Below are the code and all the weights of a small trained network. Each question names an input and a class and asks about switching units off, where a switched-off unit gives its printed mean instead of its output.

import numpy as np


def w(rows, s, z=0):
    codes = np.array(rows[::2]) - 128.0
    scale = np.full(codes.shape[1], s)
    scale[-1] = z or s
    return codes * scale


def f(y):
    return y / 2 * (1 + np.tanh(0.7978845608 * (y + 0.044715 * y**3)))


def log_softmax(a):
    a = a - a.max(-1, keepdims=True)
    return a - np.log(np.exp(a).sum(-1, keepdims=True))


def net(x, mask):
    res = np.array(x, float).reshape(1, 5) / 4 @ E
    y = f(res @ A[0][:, :-1].T + A[0][:, -1])
    res = res + np.where(mask, y, B[0][:, -1]) @ B[0][:, :-1]
    return log_softmax(res[-1] @ U[:, :-1].T + U[:, -1])


A, B = {}, {}
E = w([
[89,9,95,200,66,149],'x0',
[44,122,167,129,254,119],'x1',
[43,145,246,157,82,196],'x2',
[118,174,34,159,101,237],'x3',
[162,37,159,42,229,189],'x4',
],0.0086)
A[0] = w([
[138,52,97,107,143,55,230],'n0',
[128,163,164,73,157,2,243],'n1',
[91,127,157,158,114,168,253],'n2',
[42,181,75,198,83,133,150],'n3',
[76,83,197,142,171,178,201],'n4',
[181,137,34,138,57,130,245],'n5',
],0.0098,0.0049)
B[0] = w([
[99,24,130,200,193,110,207],'n0',
[168,161,223,191,205,31,233],'n1',
[29,163,180,87,64,177,197],'n2',
[43,193,70,158,53,110,227],'n3',
[27,80,205,84,154,211,218],'n4',
[230,122,2,168,54,148,253],'n5',
],0.0083,0.012)
U = w([
[139,185,241,155,66,58,118],'0',
[108,102,208,162,227,60,101],'1',
[84,204,78,186,80,124,82],'2',
[175,2,79,202,103,110,71],'3',
[22,96,202,58,132,212,105],'4',
[142,127,99,21,232,170,247],'5',
[202,117,141,67,84,218,254],'6',
[212,209,91,108,163,103,46],'7',
],0.0089,0.0027)

Each question gives the input, the list of numbers given to net, and the class t.
The units are the neurons (one row each of A and B). Each row of codes is followed by its name. A weight is (code - 128) times the scale printed after its matrix; where a second scale follows, it is the last column's (A, B and U).
mask holds one flag per neuron, in row order. A switched-off neuron (its flag False) gives its mean, the last column of its row in B, instead of its output. The means were averaged over made-up inputs and are rounded, as every weight is.
A unit's drop is (log p(t) with every unit on - log p(t) with that unit switched off) / (log p(t) with every unit on - log p(t) with every unit switched off).
The circuit of an input: a set's keep is (log p(t) with only the set's units on - log p(t) with every unit switched off) / (log p(t) with every unit on - log p(t) with every unit switched off). Starting from all 6 units, units are removed one at a time, each time the one whose removal leaves the highest keep (on an exact tie, the one counted first), for as long as the keep stays at least 0.8.
units of the circuit, in order: the units of the circuit, biggest drop first
unit that matters most: the unit with the biggest drop
k most important neurons: the k neurons with the biggest drops, biggest first
drop of u: that unit's drop, to one decimal
input [4,1,-1,8,8], class 4: unit that matters most => n4
input [-1,-4,-6,8,8], class 3: 3 most important neurons => n5, n2, n4
input [-5,1,-3,-6,-6], class 1: units of the circuit, in order => n1, n3
input [-8,-5,1,-2,7], class 1: units of the circuit, in order => n5, n1
input [6,5,-4,5,6], class 4: 2 most important neurons => n5, n4
input [-6,-6,-8,-3,7], class 1: 2 most important neurons => n1, n0
input [-8,-7,-7,-8,-4], class 1: units of the circuit, in order => n1, n0
input [-1,-4,-4,-3,7], class 1: 2 most important neurons => n5, n1
input [-5,2,-2,-1,-4], class 1: 4 most important neurons => n5, n1, n3, n2
input [1,1,8,-7,-2], class 4: drop of n5 => 0.0
input [-8,-1,-4,-2,4], class 1: drop of n5 => 0.1
input [-7,-1,0,-5,-3], class 1: drop of n5 => 0.3
input [7,4,-4,-7,1], class 1: drop of n5 => 0.3
input [-7,-3,-6,3,-6], class 7: unit that matters most => n2
